Each row of numbers belongs to one of the things below and depends on some of the facts about them. Some rows are named. Which thing is each other row?

Known rows:
[  6  12  -1   5  -4   1  -4   5   6   3   3  -4   0   4 -14   6  -4   2
  -2  -4  10  -1   4   2  -1   1  -2   2  -3  -8   2   6]: matus
[ 14  14   4   9  -5   8  -2   7   3   6   7  -2   0   1 -18  -3  -4   1
  -2  -2  16   5   1   9   3  -1  -5   2   6  -8   2  -1]: nema
[ 14  16 -16   4  20  14   6  -7  14   9  -7  10   1 -21  17  16 -14   6
   7   2   6 -15 -11 -16  10  -5   4   6   4  -2 -25  16]: galu
[  0   1 -15 -26 -12 -12  20   4 -16 -11  35  -2  -1  -3   4  -3 -33 -15
 -12   6  -6 -17  10  -5 -18   0   6   0   9  -8 -26 -32]: grerumo
[ 1  2 -2 -2  3 -1  2 -4  7  1  0 -1 -4 -2 -2  5  0  2  2  0  1 -1  4 -2
  3  2 -1 -4  3  0  4 -3]: brisik
[  7 -21  18   8   7   8  13   1  21   4   3  -9   0 -10  -1 -23  10  -1
   6  10  -2  -7  -4   4 -10  -4   9 -16  18  -2   0  -5]: kedir
[  0   0   0  10 -15   3 -10   8  -7  -3  -1   2  13   4  -3   1   3  -2
 -18  -3  -2  12   3  21   3  -7  -6   9 -11  -5   1  14]: boskim
[ -1  -1   0   9 -14   4 -12   8  -9  -3   0   3  14   4  -4   1   4  -3
 -16  -1  -5  12   4  20   4  -7  -7  10 -10  -4  -1  16]: rigus
[  6   7  -6   4  12   9   3  -4  11   5  -2   3   0 -13   8   8  -5   3
   5   1   0 -12  -5 -11   4  -2   4   2   5  -2 -16  10]: dozin
[ -3  -9 -14 -17   3 -16 -10   2   8 -15  -4   1  -2  15  -7  -3  -7   0
  10   4  12 -27   1  -9 -18 -17   4   3  -8   1  -7 -12]: pledril
[ 9  3  1  2  3  2  3  0  8  6 -4  2 -3  0 -2  2 -2  3  3  1  7 -1 -1 -4
  1  2  2 -1  1  1 -3 -1]: flezon
[ -7 -15   4   2  -8   2  -7   2 -21  -9  -5   5   7   2   7 -12   2  -5
  -1   4 -15   8  -3   6   0  -4  -2   8 -10  11  -7   6]: pitre
[ 12   0   6  -4   3  -2   5  -5   5  12 -11  10  -2   6   6   9  -4   7
   1   0  11   9   0   3   3   0   8  -6   1   3   1  -4]: gadris
[-14  -9   1  -1   4   3   6  -8  28   7  -2 -14  -1 -10   5  10  15   1
  -4  11 -16 -17  18 -10  -2  11  11 -19   1  -5   8  20]: gagres
[ -6 -18   6   0  -9   5  -2  -1  -9  -2  -6   1  10  -3  11  -5  12  -7
 -11  12 -14  13   6   6   9  -1   0   2  -2   7   7  11]: siker
[ 12  27 -19  10  13  15  -2   0  16   6   0   3   5 -16   3  23 -15   6
  -2  -5   8 -18  -5 -11  10  -3   0  12   1 -12 -25  26]: drotril
[ -5 -11   4   3  -7   2  -3   0 -10  -5  -6   3  11   2   7  -3   6  -5
  -8   2  -9   8   1  15   3  -7  -3   6  -8   4  -1   6]: mobor
[-16  18   4  -1  23  -9   5  -9 -12   6  19 -11  -8   5  25  19   5  14
   1 -34 -15  13 -21  -1   0   6  -4  -5  12  -8  23  -6]: tagitrus
[ 13  10  -2  -3 -13  -1 -14   2 -26   7   0  -3  -9   4   0  -3   3  -9
  16  24  -5  23  -4 -39  16  11  16   7  12  14  17  10]: troplos
[-18  -7  11  13  18   7  -5  -5 -60  -9  15   0   1   0  26   1 -15  12
  -1 -17 -25 -12 -18   6   0   1  -4   9  -8  -2 -32  15]: kleklezel
[ -4  -1   0   9 -13   4 -12   7  -7  -6   0   2  13   4  -4   1   5  -6
 -19  -3  -3   9   4  20   1  -7  -7   9 -12  -6   1  17]: klakek

Some facts about the things:
ρ: points at; Σ: is of sort
mobor: ρ dazo; Σ b
zanir: Σ a
vebror: ρ tragrun; Σ a
kedir: ρ flitronon; Σ a
seval: ρ brukil zipin; Σ b
flager: Σ a
fige: ρ kulir kida; Σ a
kleklezel: ρ klazas drotril grerumo; Σ b
siker: ρ gagres trifodi rada luman; Σ b
sibo: ρ plubruton; Σ a
leplak: ρ kleklezel; Σ a
dami: Σ b
gruskil: ρ drotril saplusa tragrun tagitrus; Σ b
gritrur: ρ trifodi; Σ a
zipin: ρ skinom flitronon kleklezel; Σ a
skinom: ρ nema; Σ a
bogras: ρ fiplaklen drogre; Σ b
drogre: Σ a
groder: ρ tudrute likul; Σ a
tagitrus: ρ kleklezel fefa; Σ a
suri: ρ skoru; Σ a
drotu: ρ kleklezel; Σ a
toklir: Σ a
stebeke: Σ a
nobrer: ρ gutu grerumo; Σ a
plubruton: ρ semar sizim tagitrus; Σ a
galu: ρ drotril; Σ a
nema: Σ a
teleza: ρ drotril fefa tagitrus grerumo; Σ b
brisik: ρ gruskil sugro; Σ a
ragran: ρ leplak; Σ a
matus: Σ a
rada: ρ skinom troplos; Σ b
brukil: ρ gagres; Σ a
stubru: ρ teleza pledril; Σ a
kletrar: ρ gagres tagitrus; Σ a
suplegol: Σ a
stabre: ρ grerumo; Σ b
vabon: ρ saplusa trugruk; Σ b
miplem: Σ a
grerumo: ρ tragrun; Σ a
kulir: Σ a
nadrin: ρ zanir fefa kedir; Σ a
kida: ρ drotril; Σ a
stegruk: ρ gorazu troplos; Σ b
trifodi: Σ a
vosku: ρ suplegol fegrun; Σ a
pledril: ρ stestuka tragrun; Σ a
trabo: ρ grerumo; Σ a
stestuka: Σ a
kala: ρ tragrun; Σ a
drogrem: ρ stestuka ragran zupu; Σ a
fegrun: ρ stubru; Σ a
brefus: ρ vubror grerumo zorok; Σ a
kloster: ρ miplem pluplus; Σ a
ketren: ρ flitronon trabo stubru plipo; Σ b
skeskadrok: ρ troplos; Σ b
pitre: ρ klazas stabre; Σ b
drepakle: ρ zorok; Σ b
degrir: ρ rada; Σ b
novem: ρ tagitrus grerumo; Σ a
plipo: ρ gaplel gritrur degrir; Σ a
fiplaklen: Σ a
saplusa: ρ skinom gorazu; Σ a
luman: ρ zorok; Σ a
ruklol: ρ kleklezel; Σ a
semar: ρ teleza; Σ a
likul: ρ saplusa; Σ a
dilaplen: ρ beste nobrer flager; Σ b
zupu: ρ fefa; Σ a
plaklo: ρ drotril bropo gutu stabre braklos troplos; Σ b
zimogrul: ρ pitre; Σ a
vubror: ρ fefa; Σ a
drotril: Σ a
sugro: ρ klakek zanir; Σ a
nitra: ρ drotril pledril saplusa gagres stubru; Σ a
flopel: ρ tigrim; Σ a
grafo: ρ nitra; Σ a
zopos: ρ fegrun; Σ a
reklus: ρ gufos duda flopel plaruko; Σ a
dazo: Σ b
klakek: Σ b
gufos: Σ a
dozin: ρ drotril gebik; Σ a
zorok: ρ tragrun; Σ b
flezon: ρ galu drogre; Σ a
zisten: ρ dazo braklos; Σ a
breru: ρ galu nema; Σ a
zemen: ρ kleklezel skedrem plubruton; Σ a
migun: ρ trugruk; Σ a
skavol: ρ teleza; Σ a
pluplus: Σ a
beskur: ρ drotril; Σ a
pobri: ρ beste klipo; Σ b
gorazu: Σ a
tragrun: Σ a
fefa: ρ vebror troplos; Σ a
gaplel: ρ stestuka; Σ a
buvi: Σ a
duda: ρ drogre; Σ a
skedrem: ρ drotril; Σ a
greplemuk: ρ skinom; Σ a
gebik: ρ flitronon; Σ a
tudrute: ρ brukil kedir; Σ b
rigus: Σ b
vosta: ρ brimin nobrer; Σ a
zoge: ρ vosta duda; Σ a
sizim: ρ tagitrus; Σ a
druplal: ρ semar likul; Σ a
zodeke: ρ tragrun; Σ a
trugruk: ρ stebeke; Σ a
skobrus: ρ klazas pledril fefa; Σ a
mutre: ρ zimogrul kulir; Σ a
votror: ρ beste drotril zuklodre skedrem; Σ b
gadris: ρ galu semar; Σ a
nisto: ρ zupu; Σ a
dolibrin: ρ saplusa; Σ a
plaruko: ρ pledril grerumo zorok; Σ a
sistam: ρ kleklezel nobrer; Σ a
bropo: ρ saplusa zanir; Σ a
plaser: ρ tragrun rada pitre; Σ a
drukiku: ρ flitronon trifodi flopel nema; Σ b
kluskova: ρ skoru; Σ b
vibebel: ρ vubror grerumo; Σ a
tudar: ρ flager fegrun; Σ b
roklen: ρ dami; Σ a
zuklodre: ρ gutu; Σ b
gropa: ρ tragrun; Σ a
klipo: ρ semar; Σ a
tumem: Σ a
braklos: Σ b
liplis: ρ klazas pledril novem; Σ a
klazas: ρ vebror zorok; Σ b
beste: ρ gagres zanir stebeke; Σ a
vepludir: ρ grerumo; Σ a
nuvi: ρ zuklodre plaser; Σ b
troplos: ρ luman zorok; Σ a
brimin: ρ fefa; Σ a
flitronon: ρ skedrem; Σ a
flafal: ρ skavol semar boskim; Σ a
skoru: ρ tragrun vebror; Σ a
bupo: ρ zipin kala; Σ b
gagres: ρ tumem skedrem; Σ a
rubek: ρ rigus vebror zorok; Σ a
boskim: Σ b
gutu: Σ a
tigrim: ρ gruskil trifodi; Σ a

Rows to name:
No name comes twice in this set of rows, the named rows included.
[-11 -24   9   3  -6   4   2   0   1  -5  -5  -2  11  -5  11 -10  16  -5
 -11   7 -19   5   4  15   0  -5   0  -2  -4   5   3   6] => tudrute
[ -9   2  -1 -11  16  15  -1 -11  -3  -9  -7   8 -12 -18 -23  -7   1  -2
  10   1  17  -4   6  -1  30  10 -33   9  -3   9   5 -32] => saplusa
[ -1 -12   1  -2 -16  -3 -15   2 -32  -6  -6   2   6   7  13  -2   6  -9
  -3  19 -17  17   3 -10   8  -1   8   9  -6  12   3  20] => drepakle
[ -6   8  -9   5   4 -10   0   2   8  -3  -4  -2  -5   4   2  -3   3   0
  16  -9  -4  -1 -14 -14 -11  -1   1   1   0   8   8  -6] => skobrus
[-2  0  3  5  0 -2  5  1  6  0  3 -2 -6 -3 -5 -7 -1 -1  7 -4 -3  0 -4 -4
 -6  4 -1 -4  3  4  3 -5] => vosta
[  2  -7  -5  -1  -1 -15   3  -1  17  -1 -30  18  -7  12   1   1  -9   8
  18  -6   9 -11  -9  -3 -19  -3   4  -5 -20  16 -12  -7] => stubru
[  5   4  -6  -4  -6  -5 -10   1  -9   1   1  -5  -5   8   0   3   1  -1
   7  11  -2   2   2 -21   2   2  10   3   6   4   9   8] => rubek
[ -4   7 -15  -2  -4  -6  19  -3  -2   2  -6  21  13  -7  42  18  -9  -3
 -11 -19 -22  22 -21  14  -5  -5  -1   9  -6   8 -14  -2] => teleza
[ -4  13   2 -12   9  -6  11 -11  -1  13   8  -2  -3   5  18  28   1   8
 -12 -14  -4  14   4   5   7   9   3 -10   9 -10  17  -7] => sizim
[ -8  -7  -1   1 -26  -2  20   3 -30  -5  16  10   7 -10  14 -10 -18 -16
 -14   2 -29  10   3  13 -10  11  -3   4 -10   7 -28 -10] => stabre
[  4  12  -4   7  -8  -2  -9   8  10  -2  -3  -2   0  10 -17   1  -3   3
   0  -6  15  -9   4   5  -8  -3  -2   3  -8  -7  -1   5] => stestuka
[-15 -12   4  -4  -1  -2   7  -7  24   4  -3 -10  -3  -4   2   7  13   0
  -3   7 -14 -11  18  -8  -2  13   7 -16   0  -2  13  12] => brukil
[ -5 -11   3   5  -9   4   1   3  -9  -6  -3   4  11  -4   7 -10   3  -6
 -10   5 -14   8   0  13   1  -4  -4   5  -6   5  -6   9] => zuklodre
[ -5 -24  12   5  -3   3   1   1  -4  -6 -11   5   9  -3   8 -16   7  -5
  -4   6 -13   4  -4  16  -5  -9   0  -1  -7   9  -9   3] => ketren
[ -1   3  -6  -3 -19 -11   7   3 -19   1   3   4  -9   4   1  -1 -17  -8
   8   9  -8  -3   7 -24 -13  16   9   0  -8  10 -14  -3] => plaruko

The same things again, as new rows of numbers:
Known rows:
[ 20  39 -51  11 -23  10 -38 -10 -18  14  -5 -16 -39  -1 -18  35  24 -15
  19 -38 -24  20  13 -42  42  -1  -7   7  18 -15  39  60 -19 -12  21 -14
 -20   1 -33]: plaklo
[ -2 -45  22  38  11 -14 -18  13 -15 -20  13 -34  14  42 -15   1 -34 -18
  47 -11  14  20 -10  -3 -34 -15  44  19   9 -12  -1 -11 -23   2  30 -14
  -5  35   8]: gutu
[  5  28  -3   8  -7  -1  26  -8   4  11 -40  15 -15 -22  -4  13 -22  -1
 -45  -7   9  34  12   4  37   1 -26 -16   2 -10   8  25  21  -1  12  14
  14   1  -1]: skobrus
[ 17  18  -6  -5  20   2  17 -23  -2  14 -37  28 -11 -18 -10  22 -26   2
 -28 -16  18  25   6   8  42   6 -26 -20  21 -19  -1  24  17  21   5  -2
  10  -6  -3]: rubek
[ -7 -29 -11 -26  -3   2   1  -9  14 -14  -5   3  -5 -12  10   0   0  18
   7 -25  18 -26  21 -19  39   0   0  24  -6  23  -4   6  16  14 -48 -12
 -11   9   1]: greplemuk
[ 13  50 -31   3  12  20 -18 -18   2   4 -11  23 -26 -10  10  19  41   7
  13  -5  -1  -5   0  -7  22   8 -22  -6   4 -28   4  18 -13 -11 -11 -10
 -15 -12   9]: bupo
[-41 -45  10   9   1  -3  41 -10   8 -20  16   0  34   5  18 -17 -10  20
  -1 -35  19 -15  23  -6 -10 -17  42  22 -19  31 -19 -15 -31   6 -34 -49
  25  19 -14]: gorazu
[ 13  50 -30  16  23  19  -7 -19  -1  23  -5  34  -2  -4  15  10  22  -6
 -10  -3   3  13   4  15   9   8 -20 -20  18 -19  19  14 -29   3   9 -41
   2 -21  -6]: kluskova
[-29  -4  17  27 -17  -4  -3  35  16 -24  -3   4  10  20  14 -29 -10   4
 -35  27   3  13  -8   2 -17 -18  -1  38 -26  26  26 -25   4 -23   7  15
  22  -2  51]: fegrun
[ 35   8  -9 -52   8 -26 -39  38  -8  18 -16  12 -14 -13  -3  20 -11  24
   4  25 -25 -38  23  10  -1  18 -68  11  47  17  -2 -28  17  52  -6 -25
   7  -2   2]: kloster
[ -2 -20  24  11 -11 -21  49 -13   1  -7   2 -14   7  -2  -9 -12 -19 -16
   5 -15  -7   3 -38  15 -43   9   5 -21 -24 -21 -15  -9  13 -20   9   5
  18   4  13]: tagitrus
[  8   6  -3 -13  -9  -1  24  -5  -3   3 -18  11 -13  -8  -8  -3 -27 -12
 -42 -12 -16  27  19   7   6   6  -5 -19   3   7 -13  11  27  -3  19   2
   6   2 -20]: nisto
[  0  27   3 -15 -22   4  16  11   8   7 -39  22 -31 -11  -1   0  -7  -4
 -50   7  -7  32  20   6  34   0 -35   1   3  11  -1  24  30   0   9  30
   3  -5   2]: drogrem
[ -3   0  22  -2  -3  -6  15   5   8   3  -8   2  -8   6   0   1  -8  -4
  -1  17  -4   8 -14   1  -7  10  -3   3  -2  -2  -5  10   4   2   6  26
   4  12  16]: ragran
[  8  10 -38   8  14  19  -6 -34  -9 -15  15  29  -7   8  22 -16  28  -1
  -5 -27 -14   8  26  14   7   9   8   1 -11   5  -6 -15 -18 -21 -19 -38
 -30  -6  -5]: degrir
[ -3  -2 -36  12  20  16   6 -35 -12 -16  26  23   3  10  19 -23  32   2
   5 -43  -6   4  23  11   6   7  14  -5  -8  -8 -16  -8 -29 -29 -26 -51
 -22  -4  -5]: rada
[-30 -72  13  -5   7  -3  22 -14  17 -36  24   4  25  23  20 -43   9   4
  24 -21  21 -32   1  -2  -9   6  40  28 -24  20 -38 -24 -12  -2 -46 -17
 -15  16  12]: nema
[ 17  48 -50   7  -6  25 -77  15 -19  20 -10 -24  -6 -18 -18  40  27   8
   2  15  -6  13   6 -14  16 -41  -9   6  13 -16  44 -12  -8  -6  29   0
 -13 -41   3]: dilaplen
[ 13  16  10   5  -4 -12   8  -7   2   2 -23  -7 -16  -5  -7  20 -10   3
  13   0   7 -12 -29 -14   7   6 -19  -2   7 -16  11  23   9   0  -7  27
   2  10   9]: drotu
[ -5   0  -5 -44 -16   3  -1  -5   6   1  -3  -9 -19 -31 -11  10   4  27
   0  -5  -1 -17  12 -20  30 -16  -5  25  -3  22  -3   8   8  14 -36  12
   2  -1 -29]: groder
[  4  -4  20 -31  -6  -9 -17   1  -5 -12  29  -7 -15  -9 -30  -5  20  -1
  23  26   8   8  -2   5 -16  -9  29  18  -2  -2 -29 -33  12   3 -14  49
  -7  -8 -13]: brukil

Rows to name:
No name comes twice in this set of rows, the named rows included.
[ 20  16   4 -25 -28  -8  -5  -3   1   1 -30 -24 -28 -27 -11  17   2  -8
  12  -1 -13 -21 -26 -24  13   0 -34   0  -7  -6  10  25  30  -7  -7  41
  -7   1  -3] => zemen
[ -4 -19  -2 -27 -13   7  -7  -4  12 -19  -5 -11 -11 -12  12   3   8  10
  16 -18   5 -31   1 -24  50  10 -10  20  -9  22   3  30  15  18 -42  28
 -21  18  -6] => breru
[ 10  22 -36  -4 -11  41 -37  32  -5  50  38   8  11  19  20   0  56  -4
 -20  34 -13 -35  28  -8  45  35 -20 -63   6  28  28  47  -1  21  17   3
 -35 -20 -28] => bogras
[ 23  -1 -12 -23 -28 -28 -24  19 -16  -3  -7 -14 -35  18 -17  13 -37 -23
  16 -22 -37  17  34 -23  26  13 -11  25  33  20  26  44   1  16  17  -3
 -15  40 -37] => zisten
[-29 -35  49  54  50  -7  61 -16  10 -22  12  19  40  32  18 -26 -23 -11
   2   4  40  35 -26  37 -56   6  47 -12  -5 -29 -34 -35 -34 -11   8 -29
  31  19  44] => tragrun
[ 16  17   3 -31 -21  -7  -9  -4  -4   0 -17 -18 -22 -34 -30  18  -1 -10
   4   7  -5   3 -23  -9   3  -5 -13  -3   0 -14  -3   0  25  -1   6  43
  -9 -12 -13] => kletrar
[ -9 -22  -4 -10 -25  13  -9  34   5  25  16  -9   8   4   2  -3   6  -5
 -16  15  -2 -36   9 -23  44  18 -21 -41  -4  34  18  57   6  27 -11  43
 -18  15 -21] => flezon
[ 11  13   6 -18   8 -27 -15  12   2  29 -22  13 -19  -3  -1  30  -8   2
  11  15   6 -10  -8 -10  24  12 -33  15  33   1  19  33  -4  35 -20   0
   7   1  -1] => mutre
[ 26  50 -33 -17 -18  21 -60  -3 -15  20   5 -24 -26 -17 -17  37  55 -13
  30   6 -18  -4  -3 -41  20 -11 -12  11   1 -21  25  22 -11  -5   7  29
 -24 -14 -35] => votror
[ -8  15  -7  47  33   5  37 -39  -6   6  16  40  24  28  23 -30  13 -12
  -1 -17  10  38  -1  35 -35  14  26 -28   7 -37 -13 -12 -40 -23  13 -56
   8  -1  17] => zorok

The same things again, as new rows of numbers:
Some things and their rows:
[  9 -34  21  11  34  -8  19  -9   3  -5   0  17 -17 -31 -31   1  21  11
 -16  22  12  -6   8  20  27  29]: tragrun
[-17   4  13   8  -4  -6  34  -1  17  -9  -8  -7 -20  10 -23  -5   4   6
   7  -8  -3  18  15  11   2  24]: kedir
[ -5   3 -24 -15  -3  -5  28  14 -22  -6 -40 -14  25  -1 -10 -21 -25 -24
 -11 -24 -24  -1 -14 -14 -10  -5]: dilaplen
[ -2   1  14  -5   5  -7  12  15 -16  -6 -37  -9  11  16  10   0 -29 -16
 -22 -26   1  21 -10  17  -4   6]: tudrute
[-10   6   5  -1  -1  -7  46  19  25   1   0 -11   8  -9 -32   0  -5  -4
  10 -27   3  -7   2  -9   6  -1]: beskur
[  5  10 -10 -24  15   7   9  21 -19  -1 -21 -14  22 -21   2   4 -32 -33
  -8 -36 -19 -14 -12   3 -14 -11]: plaklo
[-21   5   0   3  -7  -6  39  24  28  -6   4 -10  10   0 -28   6  -8  -2
  10 -33   0   7   0 -11  10  -2]: dozin
[-14 -10   4   8  -1 -12  23  16  14   7   9  -1  -4  15 -27 -11 -17 -14
   3 -18  -6  -1  -6 -14  -3   0]: brisik
[-11   7   6   8  -7   6  21  24  29   2   8   5  -1   5 -15  -5  -6  -9
  16 -36  19  17  -6 -22  14  -4]: breru
[-13   3  15   9  -4  -9  31   6  11 -10 -13  -5 -20  11 -29  -3   0  11
   6  -9   2  22  18  12   3  20]: brukil
[ 10 -12  20   9  10   0  20 -16  18  -9  13  15 -11 -17 -14  -9  17  14
  11  -7  -5  17  -3  25  27  26]: trifodi
[  7  -1  -5  15  -4  -7  25  31  17   0  -6 -11 -13  13   5  -8 -10 -24
  14 -32  18   0  31  -7   8   0]: druplal
[-15  -6 -25 -10 -11  22  17  28  -5  -8 -31 -12  20  -4  10   1 -21 -23
 -17 -34 -23  19 -17  10  13  -2]: ketren
[ 19 -21  13  17  18  -6  23 -11   7   0  11   7 -22 -11 -12 -10   6   7
   8 -11  -5 -18  14  21   2   9]: gorazu
[ -4   5   1 -26   5  -2  28  27  -6  -4 -34 -15  24  10 -14  -2 -28 -29
 -15 -30 -18   2 -15  -6 -10  -4]: votror
[ -6 -15 -19  11 -15  -2  36  21  24   1   9  -9   7   7 -21  -9  -8  -8
   2 -25 -17   2   2  -1  11  -1]: nitra
[-20  -3   8 -20   6   1  12  33 -11 -11 -36 -13  15  13   4  13 -26 -19
 -23 -23  -9  27 -11  13  -2  -1]: seval
[  7  -2   1  11   6 -11  33   2   5   3   7  -9 -14   1 -26 -17 -17  -3
   9 -23 -15 -20   5   3 -15  -2]: bropo
[-15   1   3 -13  -5  23   4  24  -7 -10 -12   0  19  14  13   6 -24 -22
  -8 -33 -13  24 -17   1   6   0]: drukiku
[  8 -23  14 -12  17  -8  16  25  -6  -5 -24  -8  20   7  11   8 -11 -18
 -25 -28  -2   6 -17  15   3   4]: gruskil
[-18 -24  -4   9  16  -9   6  25  -3  -3  -1  12 -16 -15 -24   3  15 -13
 -20  14  10  -3  10  -6  23   3]: skoru

Which thing is each row?
No name comes twice in this set of rows, the named rows included.
[  6   4  20   4   4  -1  38   4  26  -4  -2   8   8 -12  -8 -17  19   4
  16 -31  24  -2   1  -7  18  14] => galu
[-25   0 -15   3  -7  -8  26  16   1   2   2 -15 -18   9 -13  -6 -19 -27
   6 -15 -17   2   8 -15  -8   8] => nadrin
[-25  -6   1 -19  11  -1   5  29 -18 -10 -32  -9  18  12   1  17 -19 -26
 -29 -21  -3  22 -20  12   6  -7] => bupo
[  9 -14  -9 -14   9  15   4   2  -6  -7 -10  -3  21 -13  14   1 -10  -2
 -19 -32 -22  15 -18  26  17   3] => degrir
[-13  10   7 -19  37  -7   1   7 -11  -8 -41  22  13  -1   9 -25  -8   8
 -18 -16  12  -6 -10  21  25   4] => dami
[  2  -7 -13  -6   3  18   8  21 -21  -5 -11 -10  14   1   6  11 -26 -22
 -19 -31 -18  22 -18  10  -6  -5] => siker
[  1   0 -22  16  -6  -1  28  33  21  -2 -17 -11  -4   4   7 -13   4 -31
  15 -35  22 -10  30 -24  15   0] => flafal
[-13 -30   5   6  19  -8  14  10  -3  -7   5   7 -12 -23 -17   8  17  -4
 -17  16   9 -12  14   4  24  17] => vebror
[-28   1  12   5  -7   0  23  19  17  -6   3 -11 -17   4 -31  18   1   3
   5 -10   4  22   8   4  13  11] => zipin
[ 18 -11  14  -4  20   2  17  15  -5  -9 -40  -7  17  -2  17 -19  10  -9
  -3 -29  23 -16  12  16  14   9] => boskim

